Each row was made from one small tree. The marks that hang from a mark follow it in brackets, in alphabetical order. Every link used is in the known rows. Write each row's tree.
Each row is shifted at random along 3 fixed directions that mean nothing.
Known rows:
migiz[miredov povuni puve]: [-598   44 -164 -245  -57   47  118   39   74  171 -198 -284  135  -52
   22  193   -3  172   55  162  -37  -94  218   62  122  -61  -17  -55
 -159  -66   12  136 -156  111 -155  165  199   76   42  -15    6   79
  181 -309   12  148 -147 -200  -55  200   51 -148  244 -343 -171  -65
  361 -518  -29  150 -267  304 -283]
gorak[bageg migiz[povuni puve] miredov[rotu ziles[ralam]]]: [  13    3   88 -225   45  146 -129   75  149  153   83  234  -43 -149
   81 -416 -146   44   -3  -88  -42  163 -174   33 -159  -42  -95   -5
 -114  297 -144   78  -52 -194 -282 -230 -103   87 -133 -172  129 -209
  144  -98   23   72 -259  142    1 -134 -103  -75   11 -254  116  237
  -88  -50 -105  175  224 -147  258]
ziles[bageg manuru ralam[zukip[gorak[miredov] povuni]] rotu]: [-238  -60   64  -50  -35  265  -81  -55  203  -72 -129 -258  151  106
 -179  -78  -66  178   76  -27 -100  -47   88 -127   40   12   -5 -205
 -313  -43  -40  -39  -84  164   89 -114  119  153 -142   69   -8   35
   43  -97   75   39  -68 -227   85   27  -53  115  261  -13   20   -6
  -50  -57   72  145 -136  102 -221]
migiz[gorak povuni[bageg] puve[miredov[ziles[manuru]] rotu]]: [ -64    0  -77 -147  -64  146  -68   59  234   32   74   10  124 -146
 -110 -249  -69  -58 -139  -89  -17   95  -26  -85 -269  -50  105  -85
 -294  336 -254  -30  -26 -296 -265 -111 -165  158   24 -114  129 -231
  379 -115  -91   62 -231   97  -65 -204  -66  -33  -21 -359  252   70
   83 -170 -101  116  143 -145   18]
ziles[bageg miredov[puve[gorak povuni]]]: [-304  146  -80 -104   11   11  154   46  198  210   36 -147  143   -7
 -189    0 -107 -114 -110  109  -55  -95  101 -271   16  163   23  -53
 -142  193  -43   61   29  -32 -206  -34  119  132   98  -59  180   92
  114  -84  -80  146 -145 -163  -60  -72    9    2  189 -129  135   76
   87 -103   -5  -15   -8  -50  -63]
miredov[puve rotu ziles]: [-138   65  132  -32   43  -97  -16  162    6  101   24  -63   82    4
  112   -4  -92   59  -29    8  -86   -1 -114  103  -84   21  -35  -36
   86  -30   74  -38  -46  -30 -124  -92   41   39  -99 -115    6  -58
  183 -111  -10   64 -101   46  -98 -172   89  -25 -146 -181   24  142
   37 -172   31   64    7  100   92]
ralam[ziles[miredov] zukip]: [-168  -68    6   73  -62  145  -57   17   79    0  -25 -222  120   56
 -131   64   -2   75  -49  111  -20  -39    5  -10  -53   50   38  -96
 -183 -146   64  -28  -57  130   57  -17   -8  190  -22  -32    0  -12
   84  -11   30  -13   15 -132  -13   -5  -70   94  128  -80   73  -15
    5  -43  115   57  -18  145 -150]
debu[bageg miredov[ziles]]: [  -8  -38   36   47   23  167  -88   16  116  -15  136 -118   49 -118
 -112  -96  -33   15  -36    4  -33   65  -73  -10  -93  -47  113 -101
  -48 -143  -18 -108    7 -173  -60 -108  -40   90 -125 -100    2 -233
  257   48 -146  -37 -113   21  -78 -176   47  -12  -37  -16  217  112
   -7   95   52  -33   11   11   61]
miredov[puve[gorak povuni] rotu ziles]: [-111    4   70 -125   62  -14 -128  214   12  249   31  153 -121 -186
   57  -56  -92  133  -23  171  -86   67 -202   32 -124   48 -111  -46
   26  120  113  114 -143  -67 -215 -180  163   88 -167 -184   48  -78
  105  -82   11   49 -130   50  -83 -118    3  -12  -23 -208  -11  243
  -47 -274  -93  109   38   25  115]
gorak[bageg migiz miredov]: [-355  110  -49 -188   16   33  185 -125  158   90  -25 -167  164   52
   56  -44   29   23   71  -20  -31    3  232  -11  118   26   21   38
 -231  -19 -118   59  -49   92 -189   -4   -2   47  -34   -1   72  -36
  163 -192    9  175 -140  -42   15  149   13  -51  207 -215  -73   33
   96 -176  -33   92 -148   47  -40]
zukip[gorak povuni[bageg]]: [ -78   70  200 -145   73   29   58 -152  146  174   23  181  -32   -9
  108  -75  125  -42   88  -12  -99   84  104 -100   52  240 -158  -67
 -168  -42   69  135   11  234  -52 -210   54   86 -268   92  127   34
   32   26  191   -5   11   -7   57  143  -68  159  125  -27  -54   90
 -203   61  -39  162  -30 -118  166]
debu[bageg miredov[puve rotu]]: [ -54  148  210 -101  151 -134   42   31   95  142    5  158  -82  -44
  189  -22  -72 -134  -90  -19  -70   93 -117  102 -100  190 -107   12
  137  -44  213   37   77  -33  -33 -139   23   64 -280   18  118   41
   29  -69   49   87   -5  141   19 -172  120  -54 -129  -62  -24  242
 -160  125   65   78   77  -62  431]
ralam[ziles zukip[povuni]]: [ 229 -106  182   80  -74  316 -287   22   94   63  100  242  -99 -162
 -122 -347   39   78  -40   38  -25  228 -230 -127 -200  126  -77  -76
 -162   24   48   67  -73   35   64 -267 -138  221 -168  -78   29 -146
  -44  229  117 -122   46   -7   36  -29 -208  185   87   78  237  174
 -345  285  -15   79  261 -159  119]
manuru[debu[bageg miredov]]: [-151  211  108   25  113  -59  231 -211  222  -17   87 -212  207  145
  -20  -27  -74 -228 -103 -138  -50  -47  135 -139  -11  144  106  -31
  -57 -100  -44 -126  215 -114   27  -83  -74   48  -30   68  159   55
  278  -82  -26   55  -99  -82    2 -153   96   43   38   29  141   92
   29  304  121  -76  -20  -60  219]
miredov[puve[gorak povuni rotu] ziles]: [-229   24  -58 -128   14   -5  -69  185   38  183    2  -19  -41 -133
   52   46  -51  170   23  224  -60  -11  -76   37  -79    2  -32  -66
  -30  110   63  111 -158  -67 -216 -105  154   40  -68 -173   24  -67
  156  -90  -12   82 -161   -4 -105  -18   35  -53   28 -268  -11  142
   58 -390 -116  109  -89  111  -36]
ziles[bageg manuru[debu rotu] miredov ralam]: [  27 -236   29   98  164  267 -274   18  126 -220   35 -200   38   -7
 -266   39 -237   53 -206   -7  -24  -58 -249  -42 -303  -67   11 -318
  -17 -163   54 -107   22  -66  141  -73   47  258 -245  -33   21 -101
  142  -52    2  -55   98  -51   29 -361 -109  164   30   16  151   48
    3  112  294  -21    9  139  -88]
migiz[gorak miredov povuni]: [-123   83  150 -288  186  -33   44  -47   34  216 -161  317 -260 -147
  352  -55   -4  -13  -51   72  -47  144  -93   94 -124  264 -266  -52
   29  133  175  327  -16   57 -121 -137   90  107 -244   42  191  147
  -71 -177  287   70   32   68  107  138 -104   -3   94 -215 -180  158
 -116  -11  -31  158   99  -61  282]
gorak[bageg migiz miredov[puve[povuni] ziles]]: [-410    1  -81 -278   40   35   33   50   98  226  -59  -46  -21 -137
   60   68  -25  172  129  157  -33   14  112  104   88  -67  -79   -9
 -114  -39   13  161 -205   66 -299  -31  202   22 -170 -108   54  -91
   84 -219   26  186 -156   13  -67  119   33  -93  190 -313 -207  137
   95 -472 -116  175 -187  159  -60]
ralam[bageg ziles zukip[gorak[migiz[puve]]]]: [ 112 -184   61  -51 -130  411 -419   48  190  145   60  215 -152 -314
 -167 -359  -16  206   16  140  -81  314 -103  -54  -78   40 -129 -111
 -262   18   51  198 -265  126  -16 -173  -75  249 -215  -99   55 -187
 -113  157  134   -3   20  -71   31   19 -193  121  238   69  124  196
 -267   16 -142  232  240 -157  -56]
manuru[debu ziles[bageg miredov ralam]]: [ 102  -50  188   38  287   35  -65 -141  132 -128   23  -24  -22  134
   34  -90 -222 -112 -178  -89  -46  -44 -216  -43 -250  172  -83 -269
  120  -43  106   22  163  -75  110 -199   19  144 -245   20  141   95
   46  -22  192  -54   69   27   64 -266 -108  161   -6   66   90  135
  -91  340  255   16  154   -8  204]
puve[gorak[bageg] migiz[miredov[ziles[ralam]] rotu] povuni]: [-154   69  -49 -161  -22   20   15   55  200   99  115  -21  108   20
   -3 -337 -105   -8  -13    3  -34   14  -45 -124 -150   11   45  -11
 -282  362 -221   70  -31 -274 -311 -195  -63  106   98 -168  113  -40
  310 -127  -33   92 -360   45  -70  -97  -45  -54   59 -355  205  121
   38 -169 -144   57   70 -126   58]
gorak[migiz[povuni[bageg]] miredov[rotu ziles]]: [ -46  216  365 -224  275 -241  214 -139  110  143  -10  331  -24   97
  474 -236  -56 -215   15 -180  -61  104  -27   75  -92  290 -209   76
   54  236  -35   78  148  -53 -238 -287 -116  -42 -212   52  301   97
   96 -188  278  169 -140  189  102  -19  -27   24  -99 -293 -120  241
 -179  148  -53  172  219 -216  572]
puve[gorak[miredov[rotu]] povuni[bageg]]: [-203  101   71 -191   64  -21  149  -49  148  215    8  107   40  -17
   85 -137   26  -64  -30    7  -63   64   60 -141  -35  185  -26   64
 -207  183  -80   69  -17  -36 -233 -170   47  118  -68  -15  135  -16
  191 -124   13  130 -179   40   60   34  -35   10  120 -249    7  145
  -27 -105  -81   93  -18 -126  147]
miredov[puve ziles[bageg rotu]]: [-381   67   41  -25   96 -156  137   48   79   29  -80 -322  171  219
   79  162 -115   19  -31   30  -99 -245   76   51    1   14  -24 -134
   27  -63   42    0  -28   65  -74    6  191   18  -22  -35   26  128
  150 -191   14  119  -69  -71  -61  -93  106    3   30 -202  -60   -1
  151 -255  124   21 -195  242 -108]
miredov[ziles[bageg manuru[rotu]]]: [ -36  -78  212   24  302  -72  -77  -44   22 -153  -35  -17  -37  126
  184   37 -131   19  -90  -28  -73  -80 -185  131 -231  103 -135 -242
  139  -79  111   38   32   24   34 -161   87   71 -306   -1   76   88
   87 -108  194   23   78   70   51 -179  -25  147  -86 -114  -83  113
  -50   42  200   48    4   99  139]
miredov[puve ziles[bageg manuru[debu rotu]]]: [ 143 -150   86  145   70  228 -299  118  161 -127  175  -98   94 -129
 -305 -175 -257    2 -229 -100  -51   60 -294 -100 -357 -111   64 -221
   -1  -36  -57 -157   -7 -245    4 -141  -59  215 -156 -155   31 -264
  263   15 -123  -27    0   20  -85 -510  -37  144  -98   11  317  182
  -54  146  150  -72  176  -27   -2]
zukip[gorak[bageg migiz[rotu] miredov] povuni]: [ -23    7   15 -144 -131  367 -207   19  241   92  120   97   68 -324
  -93 -320   24  135  131  -41  -31  309   24  -89   30  -60   11   31
 -359   61 -141   12 -136   22 -192 -143 -205  129 -191  -80   45 -360
  162  -12  -56   74 -145   -5  -15   69  -61   -3  121 -127  173  111
 -188  -27 -216  196  102 -154   15]
ziles[bageg manuru miredov[puve[povuni] rotu]]: [ -74  -34  145 -128  278  -51 -114   90   47   49  -77  174 -181 -100
  153  160 -165  -33 -130  109  -33   23 -231   89 -241  209 -222 -171
  210   -2  271  152    0   70  -58 -106  138  128 -395   15  192  118
 -105 -126  217  111  141   86   42 -157  -27   82  -54 -167 -149  184
 -121  -64  133  123   61   59  233]
zukip[gorak[bageg migiz[miredov[puve rotu]]] povuni]: [-196   23  172 -378   64   16 -180   67  116  282 -125  331 -268 -310
  272    9    6  160  148  103  -95  234  -47  228   62  110 -307  -15
  -46  -82  272  310 -200  285 -158 -126  133   81 -557   30  110  -21
 -129 -211  270  144   58  149   14  126   21  -28   70 -199 -336  226
 -220 -299 -170  347    7    5  257]
debu[bageg miredov[rotu ziles]]: [ 240 -293   84   16   51  349 -495  215    8  -11  143  170 -281 -464
  -62 -105  -59  219  -42  133  -29  269 -419  173 -271 -131   -8 -159
  108 -248  173  -15 -171 -180  -44 -162  -11  178 -454 -184  -74 -454
  131  126 -107 -119   30  208  -71 -264  -21  -10 -157   -1  173  234
 -176   16   22   41  106   43  135]
migiz[miredov[ziles[manuru]] povuni puve[gorak[bageg] rotu]]: [-208  -61  -39 -316  149  -11 -120   33  105   70 -116  144 -212 -176
  282   55  -55  132  -19  113  -35   46  -92  238 -228   37 -142 -154
  -57  127  100  291 -136  -14 -216  -94   98   94 -344  -69  141  -24
  123 -254  214  101  -37  192   -9   34  -43  -29   26 -422 -206  118
   37 -415  -58  257  -30   77   88]
zukip[gorak[migiz[miredov[ziles] puve rotu]] povuni[bageg]]: [-392  213   66 -194 -114  -14  108  -49  288  102  -15 -193  362    6
   69 -166  -27   -5  158 -125  -98   46  302  -28  187  -13   55   56
 -353  113 -185  -51  -20   35 -245  -50 -149  -12   25    7  127  -49
  370 -274   22  181 -319 -108  -96   47  112  -90   45 -342   26    1
  144 -281 -203  268    5  -40  -42]
ralam[bageg rotu ziles[manuru] zukip[gorak[migiz[povuni]]]]: [  20  -30   92  115  -33  245 -134 -111  291  -34   69   44  114   84
 -171 -315  -56  -31 -112  -38  -28   60   49 -201 -132   70  -71 -139
 -434  197 -189  -19  -48   20   40 -231 -143  206   50  -34  147  -16
   25   64  116   22  -77 -212   99  -44 -202  264  284  -57  194   92
 -258  221  -39  137  200 -164   33]
miredov[puve[gorak migiz povuni rotu]]: [-295  171  -56 -197   12 -101   62  124  110  253  -12   66    6  -52
   60  -49  -57   13  -10  205  -45   12    3  -61  -49  128  -90   43
 -109  290   28  171  -92  -48 -233  -90   85   40   14 -100  134  113
   85 -134   45  189 -180  -39  -45   29   28  -85  127 -297  -43  172
    4 -297 -190  138  -13  -27  112]
gorak[migiz[puve[povuni]] miredov[rotu ziles[ralam]]]: [  19   23  213 -232  191   57 -186   99   30  136  -69  365 -180 -169
  310 -309 -175  123   35   22  -49  226 -310  188 -188   80 -234   -8
  106  224   94  174  -88 -123 -187 -273  -43   23 -308 -118  138  -61
  -30 -161  220  109 -140  161   80  -80  -94  -87  -39 -246 -112  318
 -150  -40  -94  286  266  -65  389]
miredov[rotu ziles[bageg]]: [ -25 -243    7   -4   51  212 -295  169  -17  -58   58 -134  -84 -208
   -6   27  -73  271   -6  142  -72   23 -204   75 -124  -92    1 -211
  103 -190   56   29 -185  -41 -107  -54  107  109 -224 -153  -67 -228
  163   18  -27  -34  -29   27  -90 -123  -16   30  -43  -80   91   83
   81 -224   45  -16  -87  187 -181]
debu[miredov[rotu ziles]]: [-403   48   86  -24   76 -118   61   63   16   16  -43 -343  184   90
  115  229  -38  121   56   43  -79 -134   81  187  110  -35   40  -46
   19 -232  101 -156  -58   52 -110    8  116  -10  -90  -27  -63  -13
  290 -240    2  102 -129  -82  -78  -61  169  -69  -88 -246 -111   42
  219 -298   68   79 -216  271  -31]
zukip[gorak[bageg migiz[povuni rotu] miredov[puve ziles]]]: [-449  598  218 -230  111 -459  623 -210  303  196    0 -109  441  412
  382 -180 -100 -350   80 -316 -100 -112  419  -75  202  259  -41  181
 -215  404 -253  -51  268  -26 -323 -160 -149 -164  195   70  340  276
  296 -370  115  330 -404  -75   -2   44  188  -69   -9 -381  -49  101
   38   18 -136  161   61 -202  407]
manuru[debu[miredov] ziles[bageg]]: [  13  -14  183   42  229   60  -78 -144  169  -67   64  -42    7   -5
  -13  -87 -151  -98 -145  -92  -51   33 -119  -37 -149  134  -33 -167
   66 -120  108  -38   90  -98   39 -160   -2  122 -230   28   91  -13
  131  -32  122    6   50  -13   41 -235  -20  105   -3   51   90  197
  -73  310  147    4  118  -48  212]
debu[miredov[puve[gorak migiz] ziles[bageg]]]: [-140  -32   84 -220  164    3 -167  132   91  192  -39  161 -262 -246
  122   -9 -108   77  -37  209  -84  110 -162  146  -70  161 -203  -82
  118   17  284  237 -157   -8 -217 -133  179   75 -340  -63  122   19
  -85 -106  174  147   20  110  -13  -95   27  -66   33 -129 -146  312
 -105 -174  -79  170   92  -34  197]
puve[migiz[gorak[bageg] rotu] miredov[ziles[manuru]] povuni]: [-259  -66  -81 -250  117  -15  -88   49  113   16  -55   18  -94 -118
  148   32  -65  125    7  134  -14   31  -48  143 -180  -17  -81 -121
 -156  132  -13  181 -159  -76 -267  -80   76   89 -237  -82  110  -13
  186 -268  142  130 -119  128  -39    0  -29  -19   53 -443 -155  104
   60 -433 -113  184  -92   82   24]
manuru[debu rotu ziles]: [ -27  -20  225   85  217  -50  -77  -79   63  -40   16    6   46  110
   36  -62 -151  -29 -120  -74  -62  -14 -203   58 -215   36  -90 -151
   14 -104   92  -48   58  -13  128 -167   38  140 -235  -26   12   22
  184 -110  104  -39   49   15   33 -243  -35  141  -34  -53  -11  150
  -77  167  167   64   74   76  213]

Which tree is each row?
[  89 -189   18 -244   50  325 -257   88   71  177   -7  387 -313 -442
  119 -180   42  130  -44  127  -16  317 -208   36 -236   67 -156  -46
 -118   90   75  240 -179  -47 -198 -156    3  232 -289  -79   74 -283
   15   18   69  -11    5  168   77   69 -182   -7   68 -218   54  170
 -205 -106  -98  163   92 -109   93] | migiz[gorak[miredov] povuni[bageg] rotu]
[ -90   90   -2 -186   34   25   44  -51  161  221   71  161  -48  -58
   39 -211   10  -59  -72   26  -84   67   -5  -93 -100  172  -83  -14
 -185  195  -11  236  -29   42 -180 -146    6  160 -110  -76  143  -16
   90  -26   52   43  -65   80   12   16  -90   40  143 -121   61  151
  -88  -33  -37   98   72 -165  125] | migiz[puve[gorak[bageg]]]
[-193  377   77  -97  -15  -96  303 -122  237  110   45  -63  317  159
    5 -363  -61 -232  -73 -172  -50   59  149 -218    9  207   78  118
 -276  366 -254  -41  144 -157 -195 -139 -239   46  193    4  203   91
  238 -182  -10  204 -251  -63   27  -52    5  -47   97 -170  178  124
   16  183  -97   36  206 -259  228] | puve[gorak[migiz] miredov]
[-622  225    6  -22  133 -214  396 -303  260  -91 -221 -462  356  572
  135  209  -60  -55   -1    7  -81 -420  498  -66  232  157  -78 -139
 -354   91 -133   31   75  260   40  -23  170  -50  204  144  188  488
   95 -322  253  175 -192 -429  117  216   22  144  420 -238 -253  -87
  177 -170   48  142 -279  213 -123] | ralam[rotu ziles[bageg manuru] zukip[gorak[migiz[povuni]]]]
[ 216 -141  195   83  213  175 -269  -16   57 -129   55  145  -79    6
  -65 -176 -178   20 -190  -82  -36   92 -379   23 -410   24 -113 -218
   20  -42   98  -29   42  -96  172 -247  -34  227 -301  -46   21  -85
   78   -1  117 -103  106   70   98 -327 -162  190  -50   24  113  192
 -209  283  231   40  152  -10  223] | ziles[manuru[debu rotu] ralam]
[-144 -111  179   24  157    6  -80 -109   84 -150  -65 -218   22  206
  -30   77 -139  141   48   21 -108 -175  -55   30  -85  -21  -41 -300
  -24 -246   72  -41   42   89  204 -179  224   75 -304   26   31  146
  150  -97  168  -98  -44  -88  -19 -147   16  191   64   38  -92   76
   -6  -36  207   56 -195  220   -6] | miredov[ziles[manuru[debu[bageg] rotu] ralam[zukip[povuni]]]]
[ -38   90   43 -155   20   43  -59  130  167  114   38   78  -24 -192
   90 -232 -143  -43 -111    2  -49  118 -135  -89 -198  115   -9  -54
   -8  308  -67  119  -21 -281 -266 -151  -64   85  -17 -125  174  -76
  172  -72    1  127 -182   77  -62 -172    4  -66  -54 -234  207  174
  -21  -35 -125   27  203 -159  131] | migiz[gorak miredov[puve[povuni rotu] ziles[bageg]]]
[-129 -168 -154 -248  -23  249 -182   80   96  260   71  174 -240 -316
 -123  -98   35  150  -13  242  -29  101  -51  -69  -87  -33 -135 -101
 -236  112  -14  278 -214   29 -249  -66  171  205 -145 -150   66 -148
   58    3    2  -15  -83   -2  -44   95 -163   17  279 -189   21  120
  -51 -300 -149   73  -71  -24  -77] | puve[migiz[gorak[bageg] povuni]]
[   6 -522  -38  -66 -105  548 -619  224  -15   95  -59   47 -369 -368
 -230   18   31  548  128  379 -112  155 -265   89 -109 -150 -175 -334
 -154 -359  262  228 -473  285  113  -87  325  343 -440 -105 -210 -256
 -194  174   86 -141  178  -61   22   82 -194  150  255   90  -28   63
 -200 -344   45  167 -205  258 -407] | ziles[ralam[bageg zukip[gorak]] rotu]
[-332   45  -16 -267   95  -24  172  -79  103  184  -64  -38  -41  -20
  185   29   22   58   38   42  -60  -41  153   37   50   62  -71  -62
 -155   71  -57  163  -61   41 -267  -79  171   45 -103  -46  116   -4
  174 -210   79   90 -163   14   -5  147  -24  -12  170 -288 -129   59
   92 -276  -52  105 -152   54    5] | migiz[gorak[bageg miredov[ziles]] povuni]
[ -50 -147   76   92   52  197 -289   77   94  -35   89 -149   63 -175
 -196   -7 -138  126  -99   -4  -36   85 -197   71 -140 -144   68 -125
  -44 -246  100 -200  -85 -114   28  -74   13  181 -220  -99 -111 -273
  293  -80  -86  -43  -21  -38  -65 -305   26   24  -63  -58  119  163
   33  -10   87   54   17  135   20] | manuru[debu[miredov[rotu]] ziles]
[ 111 -177   50   91  143  219 -244  -36  106 -154   78  -17  -53 -106
 -170  -32 -134   41 -167   -2  -25   71 -239  -10 -330  -84   16 -234
  -33 -196   32  -44   12 -100  167 -110   11  213 -324  -59   23 -172
  198    0  -50  -98   84   42    9 -291  -63  157   23   43  122  114
  -93  147  186  -27   -2   74   60] | ziles[manuru[debu[bageg] rotu]]
[-224 -278 -142  -70   -6  285 -284  235   38 -116  -89 -356   45 -142
 -171  106 -169  377  -43  114  -49  -25 -121  141 -107 -258   89 -244
    0 -196   37  -75 -257  -92  -91   25  224  126 -171 -158 -166 -246
  172 -157 -133   55 -117  -30  -84 -199   48  -93   24 -176   17   66
  248 -491  105   86 -228  343 -382] | gorak[miredov[puve rotu ziles[bageg manuru ralam]]]
[-168  -16  162   30   21   31  -41  -20  129  -29  -46 -167   87  102
   12   48  -52   20  -23   48  -63  -87   19  -60   20  174  -36 -123
  -67  -85   81  -15   18  182   36  -85   18  120 -142   48  104  137
   30  -32  171   34    6 -113    5  -19  -22  136   69  -55   22   20
  -53   23   88   74   17   70   -6] | ralam[ziles[bageg miredov[rotu]] zukip[povuni]]
[  41  -99   66  -59   64  162 -223  134   64  102   64  109 -184 -291
  -27  -31  -55   80  -45  112  -41  166 -219  135 -160  -19  -42 -108
   97 -185  203   51  -97 -106  -65 -123   72  117 -334 -115    3 -238
   53   48  -60  -20   14  146  -70 -189   48  -48  -74  -15   71  230
 -129  -11   37   68   53   33  162] | debu[bageg miredov[puve ziles]]
[-273   86    2  -99   41  -16  -41  100  222   48   40 -256  127 -111
  -28    1 -223  -16  -97   27  -84   -5   36    0   -6   11   37  -39
  -22   44   31  -47  -35 -175 -222  -12   10   49  -11  -73  126  -27
  268 -221  -10  175 -177  -76 -116 -257  142  -96  -33 -192   89  174
  131 -165  -71   50   30    1   16] | manuru[debu[miredov[puve[migiz[gorak rotu]] ziles[bageg]]]]
[-141  102  345 -216  153  -94  118 -188  143   61 -156  135    0  210
  275  -77   31   -9  116 -119 -135   43   90   19   36  322 -200  -73
 -148   -3  117   85   55  275   35 -280   90   67 -352  199  152  228
  -37 -144  364   70  -31   13  166  103  -27  151   66  -83 -230  146
 -217   42   53  272  -42  -83  270] | ziles[manuru ralam[zukip[gorak[miredov[rotu]] povuni[bageg]]]]
[ -67 -122 -162 -129 -212  317 -261  198  190  141  169  -22   30 -339
 -302 -304  -34  120  -79   74  -25  206 -122 -132 -154 -137  121   10
 -366  140 -182   30 -212 -190 -273  -42  -93  275  -36 -211  -17 -360
  313  -39 -239   57 -195   66 -115 -160  -60  -64  115 -224  288  118
   22 -239 -174   20   84 -109 -134] | puve[gorak[bageg] migiz[miredov[rotu]]]
[-267   25  141 -199  181 -182   86  -23   90  118  -89  132  -59   97
  242    9  -20  -68   26   65  -34  -44  -63  110 -168  128 -179  -51
  -72   94   38  151  -61   -5 -178 -148   85   63 -258   27  157  130
   89 -224  220  153  -33  179   49   -3  -40   37   52 -399 -214  108
  -66 -197  -34  178  -23   57  256] | puve[migiz miredov[ziles[rotu]] povuni[bageg]]
[ -81 -164  -61 -138  104  162 -242  119   87 -147  -28  -37 -100 -201
   59  -14 -122  159  -37  125   21   65 -188  106 -278  -53  -34 -227
   31   81  -41   89 -140 -207 -179  -54  -20   69 -235  -80   93 -106
  137 -120  113  115  -50   99  -37 -103  -47  -24   -5 -307   11   96
   73 -240  -64   94   27  101  -16] | puve[migiz[povuni] miredov[ziles[bageg manuru]] rotu]
[-311   76   51   -9 -277   84   31  126  210   51   39 -417  396  110
 -200 -243  -88   94   90  -69 -102  -43  170 -217  105  -37  180  -52
 -259   46 -204 -176  -67  -64 -134  -54  -43  120  244  -67  -21   -3
  274  -47  -82  117 -320 -201 -172  -92  112  -26   -5 -146  313  -18
  152 -198  -25   32  -48   21 -298] | migiz[miredov[puve ziles[ralam[bageg zukip[povuni]]]] rotu]
